Below are the code and all the weights of a small trained network. Each question names an input and a class and asks about switching units off, where a switched-off unit gives its printed mean instead of its output.

import numpy as np


def w(rows, s, z=0):
    codes = np.array(rows[::2]) - 128.0
    scale = np.full(codes.shape[1], s)
    scale[-1] = z or s
    return codes * scale


def norm(h):
    return h / np.sqrt((h * h).mean(-1, keepdims=True) + 1e-5)


def f(y):
    return y / 2 * (1 + np.tanh(0.7978845608 * (y + 0.044715 * y**3)))


def log_softmax(a):
    a = a - a.max(-1, keepdims=True)
    return a - np.log(np.exp(a).sum(-1, keepdims=True))


def net(x, mask):
    res = np.array(x, float).reshape(1, 7) / 4 @ E
    u = 0
    for l in range(3):
        y = f(norm(res) @ A[l][:, :-1].T + A[l][:, -1])
        res = res + np.where(mask[u : u + 8], y, B[l][:, -1]) @ B[l][:, :-1]
        u += 8
    return log_softmax(norm(res)[-1] @ U[:, :-1].T + U[:, -1])


A, B = {}, {}
E = w([
[176,74,52],'x0',
[183,252,65],'x1',
[146,139,128],'x2',
[193,166,142],'x3',
[117,117,128],'x4',
[141,137,136],'x5',
[72,95,118],'x6',
],0.0032)
A[0] = w([
[144,108,115,51],'0.n0',
[253,168,146,176],'0.n1',
[164,193,197,170],'0.n2',
[26,127,74,114],'0.n3',
[24,105,104,250],'0.n4',
[156,139,112,162],'0.n5',
[164,213,101,134],'0.n6',
[171,58,78,154],'0.n7',
],0.0056,0.0024)
B[0] = w([
[117,204,157,98],'0.n0',
[39,56,77,240],'0.n1',
[84,81,75,200],'0.n2',
[227,253,126,163],'0.n3',
[233,133,108,253],'0.n4',
[164,73,55,154],'0.n5',
[20,64,166,199],'0.n6',
[151,26,93,177],'0.n7',
],0.0043,0.0024)
A[1] = w([
[120,179,42,205],'1.n0',
[33,154,168,21],'1.n1',
[88,184,211,254],'1.n2',
[163,171,168,194],'1.n3',
[187,37,178,158],'1.n4',
[106,170,95,100],'1.n5',
[100,84,128,216],'1.n6',
[1,86,87,40],'1.n7',
],0.009,0.00067)
B[1] = w([
[64,185,224,200],'1.n0',
[142,84,53,190],'1.n1',
[193,37,62,191],'1.n2',
[242,156,41,132],'1.n3',
[52,253,129,241],'1.n4',
[61,31,169,144],'1.n5',
[197,230,159,182],'1.n6',
[176,218,107,253],'1.n7',
],0.0044,0.0039)
A[2] = w([
[254,169,111,143],'2.n0',
[97,193,44,222],'2.n1',
[147,56,63,246],'2.n2',
[170,162,73,232],'2.n3',
[74,67,35,173],'2.n4',
[81,112,123,55],'2.n5',
[48,90,119,169],'2.n6',
[101,202,150,159],'2.n7',
],0.0057,0.0013)
B[2] = w([
[102,213,10,172],'2.n0',
[187,82,107,254],'2.n1',
[251,82,180,165],'2.n2',
[181,86,92,197],'2.n3',
[140,34,216,174],'2.n4',
[80,188,217,120],'2.n5',
[111,221,219,137],'2.n6',
[102,161,40,185],'2.n7',
],0.0035,0.0044)
U = w([
[180,205,114,225],'0',
[184,202,115,169],'1',
[253,59,191,57],'2',
[15,245,232,4],'3',
],0.0065,0.0027)

Each question gives the input, the list of numbers given to net, and the class t.
The units are the neurons (one row each of A and B). Each row of codes is followed by its name. A weight is (code - 128) times the scale printed after its matrix; where a second scale follows, it is the last column's (A, B and U).
mask holds one flag per neuron, layer by layer. A switched-off neuron (its flag False) gives its mean, the last column of its row in B, instead of its output. The means were averaged over made-up inputs and are rounded, as every weight is.
A unit's drop is (log p(t) with every unit on - log p(t) with that unit switched off) / (log p(t) with every unit on - log p(t) with every unit switched off).
The circuit of an input: a set's keep is (log p(t) with only the set's units on - log p(t) with every unit switched off) / (log p(t) with every unit on - log p(t) with every unit switched off). Starting from the 12 units with the biggest drops (on a tie, the unit counted first), units are removed one at a time, each time the one whose removal leaves the highest keep (on an exact tie, the one counted first), for as long as the keep stays at least 0.8.
units of the circuit, in order: the units of the circuit, biggest drop first
unit that matters most: the unit with the biggest drop
k most important neurons: the k neurons with the biggest drops, biggest first
k most important neurons of layer l: the k neurons of layer l with the biggest drops, biggest first
drop when u is switched off: that unit's drop, to one decimal
input [4,-8,-2,5,4,2,2], class 3: unit that matters most => 1.n4
input [5,-7,-4,1,5,-3,-5], class 3: units of the circuit, in order => (1.n2, 1.n4, 1.n1)
input [6,8,3,2,0,-2,1], class 3: 2 most important neurons => (1.n0, 0.n4)
input [7,3,-1,-4,6,-5,6], class 2: units of the circuit, in order => (1.n4, 2.n4, 2.n2)
input [-6,3,1,1,2,5,-4], class 2: 4 most important neurons => (1.n1, 1.n4, 1.n2, 0.n7)
input [1,6,-8,0,3,0,-5], class 3: 2 most important neurons => (1.n0, 1.n2)
input [6,3,4,2,6,0,6], class 2: 3 most important neurons of layer 1 => (1.n7, 1.n3, 1.n4)
input [3,-7,2,4,3,0,-7], class 3: 2 most important neurons of layer 1 => (1.n4, 1.n7)
input [-4,3,-1,-3,1,3,-2], class 2: 2 most important neurons of layer 1 => (1.n1, 1.n4)
input [-3,-5,4,3,6,-1,-5], class 3: 2 most important neurons => (1.n4, 0.n3)
input [2,7,2,5,-2,5,-7], class 3: 3 most important neurons of layer 0 => (0.n1, 0.n6, 0.n4)
input [-8,4,-4,-7,-5,-7,4], class 2: 2 most important neurons => (1.n2, 1.n4)
input [-1,-6,-7,-5,5,4,-6], class 3: 2 most important neurons => (1.n4, 1.n7)
input [-2,-8,6,0,-7,3,-7], class 3: units of the circuit, in order => (1.n4)
input [7,6,-6,4,-8,5,1], class 2: 2 most important neurons of layer 2 => (2.n4, 2.n0)
input [8,2,-3,0,-7,7,5], class 2: 3 most important neurons => (1.n7, 2.n4, 1.n3)
input [-4,8,0,2,4,-1,-2], class 3: 2 most important neurons of layer 1 => (1.n0, 1.n5)
input [-8,-5,6,-1,-2,-6,4], class 2: 2 most important neurons => (1.n2, 1.n7)
input [-3,8,-3,1,4,2,0], class 3: 2 most important neurons => (1.n0, 1.n5)
input [2,7,7,-5,3,-6,6], class 3: unit that matters most => 1.n0
input [-8,-3,1,2,7,-3,5], class 2: drop when 1.n2 is switched off => 0.5
input [8,3,-2,-2,-7,-7,4], class 2: drop when 2.n7 is switched off => 0.1
input [-7,1,-3,-2,2,-6,1], class 2: drop when 1.n1 is switched off => 0.0
